Below is a small trained network, with its code and all its weights. Each question gives an input and a target symbol and asks what happens when units are switched off, that is, made to give their printed mean instead of their output.

import numpy as np


def w(rows, s, z=0):
    codes = np.array(rows[::2]) - 128.0
    scale = np.full(codes.shape[1], s)
    scale[-1] = z or s
    return codes * scale


def f(y):
    return np.maximum(y, 0)


def softmax(a):
    e = np.exp(a - a.max(-1, keepdims=True))
    return e / e.sum(-1, keepdims=True)


def log_softmax(a):
    a = a - a.max(-1, keepdims=True)
    return a - np.log(np.exp(a).sum(-1, keepdims=True))


def net(x, mask):
    ids = ['ΔΦζλμψ'.index(c) for c in x.split()]
    T = len(ids)
    res = E[ids] + P[:T]
    q, k, v = (res @ M[0].T for M in (Q, K, V))
    z = softmax(np.where(np.tri(T) > 0, q @ k.T / 3**0.5, -1e9)) @ v
    res = res + np.where(mask[0], z, O[0][:, -1]) @ O[0][:, :-1]
    y = f(res @ A[0][:, :-1].T + A[0][:, -1])
    res = res + np.where(mask[1:17], y, B[0][:, -1]) @ B[0][:, :-1]
    return log_softmax(res[-1] @ U[:, :-1].T + U[:, -1])


Q, K, V, O, A, B = {}, {}, {}, {}, {}, {}
E = w([
[80,208,113,247],'Δ',
[16,244,129,121],'Φ',
[221,62,89,165],'ζ',
[98,170,75,196],'λ',
[161,74,48,20],'μ',
[144,134,153,99],'ψ',
],0.016)
P = w([
[153,111,87,118],'0',
[122,86,115,146],'1',
[176,126,109,120],'2',
[108,74,134,152],'3',
[186,140,117,111],'4',
[97,64,148,153],'5',
[187,160,129,110],'6',
[91,54,163,151],'7',
[187,177,143,104],'8',
[110,58,222,141],'9',
[180,194,148,99],'10',
[143,117,250,137],'11',
],0.013)
Q[0] = w([
[42,35,155,205],'h1',
[184,125,110,152],'h1',
[229,254,99,127],'h1',
],0.017)
K[0] = w([
[65,36,213,116],'h1',
[158,110,84,133],'h1',
[247,253,152,77],'h1',
],0.015)
V[0] = w([
[230,72,109,72],'h1',
[172,115,127,243],'h1',
[170,235,254,37],'h1',
],0.008)
O[0] = w([
[2,117,128,160,53],'h1',
[175,208,188,143,221],'h1',
[102,39,178,175,4],'h1',
],0.0083,0.0039)
A[0] = w([
[161,47,82,201,153],'n1',
[67,133,136,168,117],'n2',
[143,116,161,223,90],'n3',
[251,40,97,211,101],'n4',
[56,91,88,182,157],'n5',
[199,161,80,139,169],'n6',
[78,91,168,94,86],'n7',
[68,209,137,112,63],'n8',
[52,234,182,41,77],'n9',
[151,108,202,59,101],'n10',
[193,117,149,207,151],'n11',
[166,131,70,59,173],'n12',
[81,199,175,99,176],'n13',
[95,43,249,97,77],'n14',
[167,140,119,52,3],'n15',
[154,161,142,117,157],'n16',
],0.012,0.0057)
B[0] = w([
[207,196,140,201,147],'n1',
[85,104,74,119,158],'n2',
[225,120,120,110,188],'n3',
[21,248,24,98,167],'n4',
[167,21,98,103,170],'n5',
[136,59,137,122,245],'n6',
[135,171,165,84,136],'n7',
[91,192,163,44,170],'n8',
[207,228,109,147,156],'n9',
[70,143,131,168,155],'n10',
[81,86,148,201,220],'n11',
[146,176,199,191,202],'n12',
[69,125,142,52,194],'n13',
[185,92,59,129,142],'n14',
[161,54,74,77,152],'n15',
[118,92,156,129,192],'n16',
],0.016,0.011)
U = w([
[172,146,201,114,183],'Δ',
[184,218,133,63,135],'Φ',
[189,202,87,163,25],'ζ',
[69,107,242,149,134],'λ',
[255,132,108,118,194],'μ',
[143,117,107,44,250],'ψ',
],0.0092,0.0013)

Each question gives the input, a string of symbols that net reads in full, and the target symbol t.
The units are the heads (3 rows each of Q, K, V and O) and the neurons (one row each of A and B). Each row of codes is followed by its name. A weight is (code - 128) times the scale printed after its matrix; where a second scale follows, it is the last column's (O, A, B and U).
mask holds one flag per unit, heads first, then neurons. A switched-off unit (its flag False) gives its mean, the last column of its rows in O or B, instead of its output. The means were averaged over made-up inputs and are rounded, as every weight is.
A unit's drop is (log p(t) with every unit on - log p(t) with that unit switched off) / (log p(t) with every unit on - log p(t) with every unit switched off).
The circuit of an input: a set's keep is (log p(t) with only the set's units on - log p(t) with every unit switched off) / (log p(t) with every unit on - log p(t) with every unit switched off). Starting from the 12 units with the biggest drops (on a tie, the unit counted first), units are removed one at a time, each time the one whose removal leaves the highest keep (on an exact tie, the one counted first), for as long as the keep stays at least 0.8.
units of the circuit, in order: the units of the circuit, biggest drop first
most important unit: the unit with the biggest drop
top k neurons: the k neurons with the biggest drops, biggest first
drop when u is switched off: that unit's drop, to one decimal
input λ Δ Δ ζ μ λ, target Φ: units of the circuit, in order -> (h1, n8)
input Δ ψ μ Δ Δ, target ψ: units of the circuit, in order -> (h1, n5, n12)
input μ Δ Δ Δ ζ μ Δ Δ ψ, target λ: units of the circuit, in order -> (h1, n10)
input ψ μ ζ λ Δ, target Φ: units of the circuit, in order -> (h1, n9, n8)
input Δ Δ ψ Δ μ Δ μ μ, target μ: units of the circuit, in order -> (n15, n12, h1)
input μ μ Δ μ Δ μ Δ ζ Δ ψ, target Φ: units of the circuit, in order -> (h1, n9, n11)
input Δ Δ Δ ζ μ Δ Δ Δ Φ Φ, target Φ: units of the circuit, in order -> (n9)
input μ ψ Δ ψ, target μ: units of the circuit, in order -> (h1, n14, n13)
input μ Δ μ Δ λ Δ Δ ζ Δ ψ, target Φ: units of the circuit, in order -> (n9, h1)
input ψ Δ Δ Δ λ ζ Δ λ λ Δ, target Δ: top 3 neurons -> (n3, n9, n10)
input ψ ψ μ μ Δ λ, target ψ: units of the circuit, in order -> (n12, n5)
input Δ λ Φ μ, target μ: units of the circuit, in order -> (n15, n12, n13)
input Δ Δ μ ψ ζ ψ Φ Φ ψ, target ζ: top 2 neurons -> (n14, n6)
input λ Δ μ ζ Δ Δ Δ Δ ψ ζ λ, target μ: top 3 neurons -> (n5, n3, n1)
input ζ Δ ψ ψ Δ Δ Δ Φ Δ Δ, target ζ: top 2 neurons -> (n4, n3)
input Δ μ μ Φ, target Φ: most important unit -> n11
input Δ ψ Δ Δ ψ, target λ: top 3 neurons -> (n3, n10, n9)
input Δ μ Δ, target λ: top 2 neurons -> (n11, n6)
input Δ ψ μ Φ Δ Δ, target ζ: top 2 neurons -> (n4, n1)
input Δ Δ Δ ψ Φ ψ, target μ: most important unit -> n14
input ψ ζ ψ μ Δ, target μ: drop when n4 is switched off -> 0.2
